[  67  -60 -119 -225  170 -151 -196  173   34 -153 -148 -499 -387   56
  241 -123 -293   93 -132  275  -57  353  -46 -396 -116  193 -178  543
  -17 -144 -564  213  380 -614  448  377  138  -35  196  139  223]
dufe
[ -21 -148 -231 -177  263  329  -66  331  -55  354    6  152  185  396
 -156 -255   65  358   54 -336  -67 -466   23  223  -45 -366  133  412
  142  -40  179   27  155  -15  -14 -441  257   13   68  -31  134]
kog
[ -98   60  145  -26 -328  -99    4 -138  205 -108 -215 -658 -353  -90
  454 -118 -267 -188   70  230  170  228 -150  -44 -159  219 -265 -437
 -182 -287 -336  118 -224 -134    8  313  -58  228  -30  313  243]
zela
[ 166  274  -52 -156   67 -183   21 -204   65 -208   74  -23 -232  -58
  315   15   53 -209  161  195   97  180  186  141  132 -224   64 -189
  -13   45  208  -36 -193 -172  -99  125   31   75  161  166  244]
bevi
[  35 -104  -36 -142  252  222   75   45  -52 -210 -191  185  240  357
 -184  -80   65   90  -57  106 -162 -160 -155 -447   33  225 -130  425
   52   68  -50  -12  -58   46 -124 -270   82  250  170  182 -284]
rase
[ 201 -194 -193   26  443 -187  -22  -53   23 -173 -444 -312   91 -251
  114 -255   78   88  108 -104  140  225  149  166   35 -150  170 -176
  -63   77   29  478  144 -265 -168 -140 -123  -93 -107  375   98]
meti
[ 109  -82   76  -21  175  -35  -75  -16  147 -193  -50  169 -176 -286
 -213  -70  310 -173  182   -8   17  179  270  215  177 -110  132 -118
  -40   38    4 -139  -41  -54  -28   74 -183   -6   91 -211   14]
dufe
[-120   -5 -123   39   77  130   98  296  264  161 -121 -378  -96 -152
  -80   22  146  289 -201  454  -86 -137   15 -201  -12  337  425 -165
  296   49 -485 -186   51 -132  124  289 -157  260  -41  114  -97]
zela
[-220  319 -101  -41  439 -231 -204  118   29 -168   12 -106  143  -45
  -87  501  410   78  -87  215 -122  129  -42  -59 -101  330  345 -362
  376  369  -56  109  124  -78  151  139 -191    0   47  227  112]
fav
[ 127  -62 -292 -317 -120  344  -46 -265   -5  -21   88 -220 -277   26
  377   81 -284  324 -189  -89 -576  487 -272 -613   37  212 -290  870
    7 -310   39   14  256 -125  151 -324  246 -124    4 -157  -11]
fav
[ -28 -371  241  279 -410 -250  122 -247  -44  -51  -88 -476 -100 -575
  -45  157 -501 -203 -121 -225 -234  287 -183 -387  637  519 -250  520
 -324   48  -52  180   45  151 -145 -133  -42  -73  159 -350 -202]
rase
[ 317   42 -179 -170  -28 -106    7  -67   10 -196 -135  100 -256  242
  117 -114   58   16   82  313  119  278  150 -142 -294    8 -197  115
 -203 -198   36  -74   -9 -172    2  104   66   29  147  338  -89]
bevi
[ 148 -138 -120 -326 -552   93   29  233  -47  191   27  307 -213  187
  -79 -314 -360  250  -99 -143  -14 -115   15   75 -166 -655 -358  162
   42 -298  -51 -257  139  -28  -16 -218  246   51  169 -528 -230]
rase
[  10 -150 -188 -110  233   82    2    7    4  513   99  376  -80  -25
  -72   94  355  249  -72  -45  -35  -46 -109  188   11 -126  331  150
  -42  192  194 -248  151  132   78 -204 -222 -111 -148  -14   83]
voki
[-242  -22  125  204 -466 -316   -9   99 -159   14   -8 -806   20 -415
 -134  120 -252 -195 -159  -28  284 -259 -313  151   20  147  288 -674
    9  325 -424  251  120   77  -83  153   14  116 -121  -88  114]
voki
[-260  138  321  209 -359 -190  -21 -417 -214  -75  108  150   97  -34
   86   88 -137 -433   91 -373  664 -348   82  731 -109 -286   28 -449
 -118  168  321  169 -354  243 -380   37   58   21  -43  187  457]
bevi
[  70  143  -64  -89    7  415   56  -39  141   83  208  412   39 -142
  -42  106  153   66   11   81 -397   26  262  -68 -138 -519   71   16
  183  -86  450 -209 -304   91    8 -229  292  151  -10   88  -42]
kog
[ 123 -125   98  125  486 -158 -224  320   34  219 -318   22  222   16
 -145   67  416  105  142 -107  264 -106  268  369 -327 -260  363 -615
 -102  183  -43  250  -28  159  154 -175  -94 -208 -299  505  195]
kerig
[ 173  -48 -124  -73 -279  332    4  120  105  -61   45 -314 -165 -151
   47 -158 -285   88  -16  -34 -427  -94  116 -254   64 -102   -5  294
  189   56 -104  305  -60 -187  -24 -311  210   85  -93  -58 -115]
Sapiv
[ 336  211  -39   72  441  105 -124  145   90   -8   84 -210 -162  -22
   17 -126  432  147  195  291   76  -40  247   28 -411  115  555 -395
   98  305 -122   81 -170 -339   96  219  152  140  -89  807  557]
kerig
[ -61  -84 -197 -330  -33   -1 -111  -79  219  306 -191  439   35  298
  118  241   42   93 -329  222 -408  613  -56   91  215 -146 -406  698
 -287 -378  285 -330  121  188  150 -196   10 -150   29 -307 -461]
rase
[ -21   47 -267 -217  343 -104 -111   43  260    3 -234  -71   56  291
  124  243  232  201  -97  497 -204  316 -118 -666 -244  511  -74   85
 -104 -252  -74 -113  -11 -122  248  -62  -40   80   21  398 -242]
dufe
[ 266  190 -119  -49   42   55   -9   61  171  211   23  166  -57 -365
  142   13  147   38  -23  261 -381  209  373   60   38 -483  261 -182
   57  305  401 -139 -214   35  -51  -89  221   32 -173  164  -53]
kerig
[  33  110 -124  -57  167  232   82  -78   -6 -178 -110  314   49 -225
   85  -70  127  109 -110   -4 -260  165  386  -87 -303 -497  144  -52
  398    8  340  280 -196 -278   18 -219  212  191  122  467   61]
kerig
[ 129   87  103   44  128   47  -42 -135 -232 -141   99   15  323   -1
 -202  111  -80 -175  -94 -130   -6 -327 -197 -255   79  -11   -9  -41
  115  623   54  151  138  263 -124 -156  409 -111   98  -71  -16]
rase
[ -26  -18  -32  -58 -105  357   83  389   57  139  -73 -149 -125 -101
   76 -564   -3  283   36   31 -163  -79  380  337 -101 -568  258   18
   89 -315  -71   31 -161 -221   89 -149  441  200 -116   75  -86]
Sapiv
[ 189 -177  -14  111  267  -68  -57 -178  243  190 -411 -127 -195  243
  100   80  299   15  -66  469  -12  468   79 -404 -554   79 -116   30
 -310 -188  -96  127   63 -205  291  296  -19  -35 -353  723  105]
latik
[ -26   38  310  244 -160  145  313 -496 -287 -433   14  159  105 -201
  262 -200 -359 -378  -41 -303  367 -176  194  111   25 -486   32 -174
   -9  -70  255  197 -459  209 -300 -258  379   28  176  169   96]
kog
[ 160 -143   96   13 -325  263 -171  107 -213  350  218  424 -183  -79
 -338 -150 -210  250  -68 -209  -99 -282  102  -16 -203 -242  -66  489
   29   55  207 -301  269  115   45 -140  375 -209   20 -557  -78]
fav
[  98  275   36  135  423   20    6  108  165  105  151 -110 -154 -300
   21  289  375 -128   38  277 -262   69   43  161   67   15  426 -137
  237  666  -52    0  -72  -42  129  320   -5  -47  -69  300  281]
fav
[-164  171  117   13   56   57  -16   17  231   -7  103 -382   39 -259
  136 -111   41 -160  159  161 -114 -384   43  215  293 -180  371 -552
  301  206  -94 -137 -376  -87 -112  -13  246  309 -127  -28  303]
rase
[ 341 -192  150  260 -254  156   79 -167 -353  269  318   90 -310 -685
  106 -302 -302 -162   83 -470  211 -193  113  504   65 -245  384  141
  -44  386  236  166  102  128 -121   56  213  -78   62  148  519]
meti
[ 177  -12   16  -16 -267  129   63  -80   62  371  303  875 -251 -422
 -155  -66  121   43   63 -177   89  -26  600  306 -261 -743  153  -87
   46   82  519 -272  -57    8   15  -48 -104  -56   35   -2  128]
meti
[  80   74  -65  104 -160  351  115  -29   59  113  128  183   15  229
   96  -65 -224   54 -109  -21  255 -226  168   17 -372 -220   96 -170
  142 -270   63   46   39    8  -56   37   32   97  110  204  120]
Sapiv
[  24 -314  -32 -133   46  -23   58 -148   93  -55 -363 -604 -304  -14
  310 -171 -348  -98 -187  -18   72  167 -423  103  413  219 -246  534
   -5 -104 -579  111  178 -223 -184   47  108 -112  302 -265  367]
latik
[-178  117  187   98 -445  356  147 -641  129 -135  323  364  -86 -346
    1  264 -389 -319 -108 -224   44  133  279  229  110 -517 -123  126
  -66 -204  367 -237 -171  207  -73   21   49  119   77 -380  -96]
voki
[ 349 -189  150  263  -89  124   -7 -444   16  292  163   53 -128 -463
   37  273   27 -248   86 -381  128  -23  -62   13   78  -80  192 -143
 -268  291  203  -18  -77  331    0 -225  -45 -233 -137   78  346]
meti
[  36   95 -159 -141  435  126   37  -93  208 -200 -130 -480  -51   -1
  347  188  187   19 -117  316 -225  223 -211 -279   82   58  328 -301
   80   18 -266   15 -215    5  137 -101   92  171  -31  366   54]
bevi
[ 135  -55  132  114  106  -32 -117 -278  101  -61  -89   -5  307   35
 -117 -173  -20 -128   54  197  187  -68    5   78  -88  -36   22 -345
 -123  -41  133  143  -23  -45 -193   15  284   28 -255  142  -50]
zela
[ 230  -38  -51  -87 -309 -208 -308  -68 -232   86  -83 -201 -156  581
  -46  116  -26   -1 -109 -260  368   91 -284   94 -331  144 -267  365
 -377   12 -144  204  306  -67   44 -192  264 -367   62   11  226]
bevi
[ 459   -6  -79 -101   57  130  -52 -267  117 -312 -321   26 -118 -237
   44 -294 -215   23  330  100  106   -2  571 -112 -127 -612  -34 -300
  -48 -207  146   65  -75 -202  -38 -148    3  124 -240   20 -188]
fav
[ -59 -264 -190 -166    9   20  -11   33  271  165 -326   61   76  -13
 -139  -57   62  136 -140  127 -197  106    9  197  166 -257  -45  -64
   91 -193 -151  110    9 -138  -32 -373 -230   15 -102 -130 -234]
bevi
[ 229  123  -56   -2  183 -121 -201 -399 -188 -257  -35  349  320 -168
   65   97  122 -202  -13  144  -35  433  224 -228 -542 -513  105 -403
  -72   77  558  440 -139 -106   33 -170  544   80 -286  694  -23]
kog
[ -62  260 -106 -211  -30  121  194  122   84  -61  142  136    7  219
   78 -128   52   58   23  232 -146  163    4  -22 -162 -316   70 -194
   -5 -209  106 -180 -114 -121  -86  -52  -78  361    5  268  -40]
fav
[ -81  -13  107  194 -131  137  159 -440 -143 -257 -158 -462 -143 -486
  439  104 -349 -287    8 -223   66  -66   23    0  110  -94  141  -87
  -26 -154  202  145 -346  181 -137 -113   69  165  -11  225  308]
bevi
[ -13   64  268 -111 -289  296   -1 -379 -153 -247   71  474 -189  -28
 -147 -144 -230 -437   55 -172  347 -629  -14  217 -103 -676 -245 -121
  150  217  264 -222 -315  154 -303 -149  296  142  355 -408  184]
dufe
[ -17 -188  134 -185  -54   15 -120  295 -102    3 -219  254 -172  240
 -139 -141   95   98  117  -13  212 -117  132  102 -284    5 -229  225
 -200 -532  -87 -346   50  148  189   64  -79  -84   29 -304 -214]
voki
[  68  191   83   94  305    3  -93  113 -201 -134   34  210 -252 -285
    4   75  258 -196  205 -189   86 -254  209  352  -78   19  409  -67
  340  396  116  -37  -54   61   10   54  -63 -165  137  -66  270]
bevi
[ -45 -108  -78 -183 -424 -114 -149   10  -79  148  271  -77 -298  325
  106  -50 -360   77  -41 -179  104   94 -292 -155 -250 -230 -353  357
 -218 -251  -61 -135  324 -206  213   40  281  -56   72 -290   96]
zela
[ -72  -85 -145 -241  323   -2   39  187  109 -222 -268 -212  161  141
   44 -200   48   14  244  254 -232 -138  -93 -491  145   10 -151  -82
 -126 -162  -23  -74 -104 -100   32 -271 -128  297  -67  119 -346]
Sapiv
[  49  -81  165  -41 -660 -201   17 -484 -271  220  323  125 -237 -331
    4   27 -336 -382   92 -410  280  -24 -202  535  243 -285  -10    4
 -454  -83  411 -178  -15  277 -270 -273  -63 -115  -89 -448  292]
meti
[-202  238  -63 -132  183  -20    2  201   20  -71 -215 -557   38  379
  282  -65  156  -76  -29  539  -92  -10 -165   -8  -54  544  155  -20
 -100 -153 -273  -85 -171  100   63  101  173  133 -145  357  -48]
voki
[ 183 -119  162   75 -518 -177  -64 -102  196  255  212   14 -282 -354
  -85 -105 -147 -337   29   95  155  244  176  411  159 -151 -221 -156
 -230  191   -8  203   89  -83 -145  411   56 -117   99 -127  190]
Sapiv
[ -47   34  180   40   67   16  -73  -69  -69   37   80  -80 -147 -377
  189  -53   94  -90  130 -180   22 -151  305  171   79 -122  252    1
  -16  221  212    5 -239  119   -4   49  111  -89 -170  102  359]
meti
[-203   63  -30 -201  -99 -114   98  185  -83  -79  108    7 -214  -30
 -137 -398   70  139  201  -89 -168  -57  107  208  254 -236  -49  183
   90   -6   61 -135 -138 -358 -130 -126  -27  221  187 -248  133]
zela
[ 169  128  118 -257 -493  -58 -516  125  -36 -103  211 -153 -166  301
 -176  159 -125 -246  118  147 -416  -29 -199 -435 -147  192 -676  326
 -164  110   34 -106 -107   62  110  -97  664 -244   33 -553 -142]
meti
[ 215  -55   33   61  292  172   20 -125   10  131 -154  176   39  104
   18 -137   56  -17   34   -9  314 -221  172  115 -437 -343  289 -410
   12 -204 -101   70  -44   45  192  -98   77  -46 -219  336  232]
dufe
[ -51  147 -112 -252  273 -111  -40  443   71 -149 -102  -81  197   62
   10 -410   42  153  250  177 -323  -19  156 -109  -24 -315    2 -212
   75  -79    1   78 -175 -344   36 -144  142  297 -188  165 -171]
dufe
[  68   47  -34   21  183  -58 -124  -62  -11   71   65  186 -127  -86
  -28  184   24  130  -23   23  -92  282  160  -65 -190  345   30  481
 -194   -2  212  -35  118   -7  137  188  -74 -170  -72  117  -56]
latik
[  12  289  161  215  159 -148  -17   60  -58  -40  -56  164 -238 -330
   91   77  292  -69  147   94  180   88  486  199 -303  163  161  -78
  100  124  211  -57  -63 -117  110  488 -148 -214   20  249  224]
kerig
[ 234  212   93  130  -14  398  152 -240  -43 -250  372  337  180   51
   20 -139 -185  -71   84 -115   48 -133  440  165  -64 -452  173 -134
  212  111  199  139 -281  161 -249  -28  465  111    3  222  119]
latik
[  88 -128  -44   13 -220  171  130 -223  -89   16  176 -671 -254 -147
  187 -121 -612 -153 -178  -84  -54  -86 -205   79  234 -155   28  332
 -174  124  -63  294  126  148  -36  -21  472  -63  166  -61  138]
meti
[  58  -40   57   77 -263 -107  195  252  -39  -34   52  146 -107   93
 -156 -171   45   22   13 -128  265 -506  113  310  -54 -601  -65 -184
  209  247   47  -43 -341 -203 -228  -39  131  184  439  118  244]
latik
[-127  183 -124   -3  306  -57  144  -13  157 -166  135  -80  207  226
  183   77  136  -23  -69  386 -107   37   29  -77 -104  115  253 -345
  297  -43 -158   70 -354 -105   15  174  246  268   28  488  124]
voki
[ 305 -179 -133 -333 -102  -58 -259 -203   32 -210 -190  146   42  119
 -171 -117 -175 -138   52   65 -133   28    6 -198  105 -457 -533   73
  -93  -70  188   21  110 -103  -26 -244  289  -12  176 -443 -264]
fav
[ 316  -60   12   64 -114   45  -75  212  145   -9  155  272 -166 -108
 -384 -327   63  121   76  126  164   94  314  411 -154 -433  212 -230
  115   37  -93   -8  213 -343 -159  298    0   54  -17 -220  -67]
rase
[-261 -106  -81    7   98  -63   93  -57  152   -2   20 -317  139 -180
  111  116 -110   14 -136   58 -331  147 -209 -132  520  116  119  127
   -5 -105 -117  -54 -133  -28  -19 -136  -32   91  -72 -245 -159]
bevi
[-124 -129  133  212 -353   44  156  288 -156   97  277 -309    6 -331
 -298  -14  -42  -11 -223  -67 -235 -131  -86 -240  189  -32  279  112
   -9  335 -106   76  156   74   63 -158  250  -63   41 -173 -214]
kerig
[ 351   14  -37  -54  151  -50  -74   25  214 -252 -198 -185 -172  -61
  296 -138 -115 -145   59  221 -188  318  309  -65 -165  -86 -180   47
  102   13  -93  326 -169 -222  -42  218  270  -71   12  364  169]
meti
[  52 -384  -53 -150 -351 -253   37  -44   21  441   18  259 -166 -204
  -90   19 -166   94 -120 -262 -144  335 -113  196  337 -258 -217  387
 -368 -126  254   -1  263  116   30 -339 -269 -198   -7 -383 -269]
kog
[ 219    7  167  153 -342  304  200 -535 -131 -207  145  163 -305 -210
  235 -329 -625 -265  246 -285  105 -184  320  350  236 -100 -152  143
  -85  -72  264   33 -270  360 -197 -137   73   25  128 -145  -50]
zela
[  68 -107 -234 -259 -121  152   82   72 -179 -185 -248  -11  -83  264
   50 -477 -272  256   63 -216  -89 -189  237  185    0 -526 -213  392
   49 -292  172  188  -64  -94 -182 -472  250   43   41 -180 -196]
Sapiv
[ -60  185   73  -52  194   54  115  -62  130  -66 -112  -63 -106 -270
  267 -157  -56  -41   92  402 -268  434   -6 -306 -235  -86  -20 -229
  -95 -230  -16 -109 -161 -267  169  234   62  376 -163  450  -84]
bevi
[ 126  132   62  152  215    3  -19  170   55  306  -48  115   29  -26
  -35   63  509    0  166  188  229 -259  142  456 -173  -82  474 -696
  164  393   -2  -65 -153  256 -139   40 -108  -83 -283  329  283]
voki
[ -66 -230  142   24 -437 -304    8 -259  -68  304  150  425 -356 -365
  111  207 -146 -323 -151 -393  369  -97 -126  211 -172  -98 -142   91
  -15  159  197  -23   46  -58 -149   16 -344 -228  228  -52  641]
latik
[  70 -169   39 -129 -517   85   44    0 -129 -330  -76 -503 -383 -158
  238 -269 -621 -130  177 -363  -14 -542  -66 -370  -66    0 -507  341
  -78 -198  -37  -63 -236  -19  -11 -235  236   45  251 -246   60]
kog
[ -59   33 -150 -264   22  -40  156  110   54   16   46 -106  -42  103
  147 -342  -44  111  106   85 -294  205 -101  166  261 -292  -38  159
  -30 -164   10   69  -72 -307  -73 -174   50  220  -49   23  -33]
fav
[   5  -19  162 -240 -899 -461  -81  289  -54  377  303   -3  -25  735
 -200  -94   36 -387 -226  -42  431 -286 -508  482   88 -306 -480 -326
 -282  240 -225 -200  125  187 -387   64  296 -181  301 -505  367]
Sapiv
[   9   77  -29 -236 -440  -13  -20   -4    5  -57  127    6 -349  418
  216   -1 -232  -80  -56   61  -15  179 -146    4  -55  138 -587  454
  -70 -437  -38  -89  151 -102   68  297  -71 -116  260 -298   25]
bevi
[ 528  -78  129  294 -167  116  -41   23  107   77  327  286 -249 -292
 -482 -270  -94  131   13  281  110  100  545  -26 -396 -354  190  -91
  -22   31   41 -111  162 -348  -15  461  365  -13   39  -40   46]
voki
[ 327 -190  113  174   62  344   -8  -67  -37  293   94  130  -78 -379
  -37 -149 -120  108   65 -238 -118   -2  161  121  -72 -244  320   94
  -64   79   57  185  -17  114  122 -210  184  -79 -306  137   42]
kog
[ -44  137  205  210  -35  -37  126   45  171  252  324  390 -196 -382
  -54   51  104  -69   23    3   39 -105  265  440   11 -103  329 -152
  248  209  262 -325  -70   49 -121  306  -50  -16  116  -87  232]
zela
[  26  156  -43 -119 -311  298  121    2   20  -73  208   60  171  398
  -10 -133  -58  -68   32  -37  133 -277  -79   -3   -2 -173  -69    9
 -100   -4  155  -32 -130  130 -344 -201   67  184  -18   43  -86]
zela
[ 289  212   63  129  393  384   16 -535 -286 -395 -167   97  290  389
  206  174   39  -63 -135   25   97   93 -168 -406 -522   -3  -65   66
  -53  117  164  192 -177  342  -72   13  578  -41 -208  546  -11]
fav
[  79  161  151   -4   50  104 -205  159   49 -133  -56  311 -132  138
  -43  -89  -40 -112  156    0  245  -74  496  205 -331 -265 -144   66
   -2 -163  254   82  -54  -95   72  266   49  -36  209   -6  -22]
zela
